Here is a tiny trained network, its code and every weight. The questions are about switching its units off for an input and a class, where a switched-off unit gives its printed mean instead of its output.

import numpy as np


def w(rows, s, z=0):
    codes = np.array(rows[::2]) - 128.0
    scale = np.full(codes.shape[1], s)
    scale[-1] = z or s
    return codes * scale


def f(y):
    return np.maximum(y, 0)


def log_softmax(a):
    a = a - a.max(-1, keepdims=True)
    return a - np.log(np.exp(a).sum(-1, keepdims=True))


def net(x, mask):
    res = np.array(x, float).reshape(1, 6) / 4 @ E
    y = f(res @ A[0][:, :-1].T + A[0][:, -1])
    res = res + np.where(mask, y, B[0][:, -1]) @ B[0][:, :-1]
    return log_softmax(res[-1] @ U[:, :-1].T + U[:, -1])


A, B = {}, {}
E = w([
[181,106,58,24],'x0',
[124,120,123,125],'x1',
[8,99,98,119],'x2',
[135,23,69,185],'x3',
[129,127,130,129],'x4',
[133,119,144,116],'x5',
],0.012)
A[0] = w([
[104,47,122,223,163],'neuron 0',
[27,203,175,124,174],'neuron 1',
[253,36,102,188,155],'neuron 2',
[138,216,60,149,252],'neuron 3',
[227,169,68,74,182],'neuron 4',
[76,56,96,76,149],'neuron 5',
[149,100,96,172,240],'neuron 6',
[76,190,183,217,239],'neuron 7',
[188,150,181,196,255],'neuron 8',
[255,169,250,61,227],'neuron 9',
[66,24,125,93,113],'neuron 10',
[145,118,216,121,198],'neuron 11',
[111,185,167,140,218],'neuron 12',
[151,76,64,63,124],'neuron 13',
[109,167,142,26,186],'neuron 14',
[154,36,68,57,125],'neuron 15',
[201,143,159,145,34],'neuron 16',
[217,195,180,211,120],'neuron 17',
],0.0095,0.0035)
B[0] = w([
[122,134,145,196,194],'neuron 0',
[77,112,182,84,203],'neuron 1',
[168,172,254,119,223],'neuron 2',
[190,79,106,55,168],'neuron 3',
[170,197,73,118,212],'neuron 4',
[100,54,116,98,179],'neuron 5',
[171,121,160,163,176],'neuron 6',
[101,74,151,123,216],'neuron 7',
[217,78,152,179,205],'neuron 8',
[166,135,68,151,247],'neuron 9',
[128,136,85,138,176],'neuron 10',
[128,57,92,127,171],'neuron 11',
[131,74,131,43,182],'neuron 12',
[141,156,152,70,188],'neuron 13',
[48,138,54,106,187],'neuron 14',
[152,111,138,87,199],'neuron 15',
[113,126,102,154,166],'neuron 16',
[158,117,128,126,209],'neuron 17',
],0.0092,0.014)
U = w([
[162,7,102,117,252],'0',
[151,102,176,184,32],'1',
[148,200,91,128,224],'2',
[168,169,188,91,43],'3',
[63,106,185,124,199],'4',
[86,52,117,205,66],'5',
[73,142,78,102,46],'6',
],0.016,0.0021)

Each question gives the input, the list of numbers given to net, and the class t.
The units are the neurons (one row each of A and B). Each row of codes is followed by its name. A weight is (code - 128) times the scale printed after its matrix; where a second scale follows, it is the last column's (A, B and U).
mask holds one flag per neuron, in row order. A switched-off neuron (its flag False) gives its mean, the last column of its row in B, instead of its output. The means were averaged over made-up inputs and are rounded, as every weight is.
A unit's drop is (log p(t) with every unit on - log p(t) with that unit switched off) / (log p(t) with every unit on - log p(t) with every unit switched off).
The circuit of an input: a set's keep is (log p(t) with only the set's units on - log p(t) with every unit switched off) / (log p(t) with every unit on - log p(t) with every unit switched off). Starting from the 12 units with the biggest drops (on a tie, the unit counted first), units are removed one at a time, each time the one whose removal leaves the highest keep (on an exact tie, the one counted first), for as long as the keep stays at least 0.8.
units of the circuit, in order: the units of the circuit, biggest drop first
most important unit: the unit with the biggest drop
k most important neurons: the k neurons with the biggest drops, biggest first
drop when u is switched off: that unit's drop, to one decimal
input [2,-4,6,-7,1,-1], class 6: units of the circuit, in order : [neuron 14]
input [1,-3,1,-4,2,0], class 6: units of the circuit, in order : [neuron 2; neuron 8; neuron 14]
input [8,3,1,-3,-8,-2], class 6: units of the circuit, in order : [neuron 14; neuron 8]
input [4,6,0,-8,-6,0], class 2: 4 most important neurons : [neuron 4; neuron 9; neuron 7; neuron 5]
input [-4,5,0,-6,8,7], class 0: units of the circuit, in order : [neuron 2; neuron 11]
input [8,3,-1,1,3,0], class 3: 3 most important neurons : [neuron 13; neuron 15; neuron 2]
input [0,8,0,8,-1,7], class 1: 2 most important neurons : [neuron 2; neuron 0]
input [-5,-8,6,0,-3,-4], class 4: 2 most important neurons : [neuron 1; neuron 9]
input [3,-7,7,-7,-2,1], class 6: 2 most important neurons : [neuron 14; neuron 2]
input [-4,2,3,1,-4,3], class 5: 2 most important neurons : [neuron 2; neuron 13]
input [-8,-7,-1,7,-7,2], class 1: drop when neuron 2 is switched off : 0.3
input [1,-3,-4,5,1,8], class 3: drop when neuron 2 is switched off : 0.3
input [-4,0,3,-6,7,2], class 4: drop when neuron 1 is switched off : 0.2
input [2,-5,-5,-2,-5,-5], class 2: most important unit : neuron 4
input [-8,3,2,-7,6,2], class 4: drop when neuron 1 is switched off : 1.2
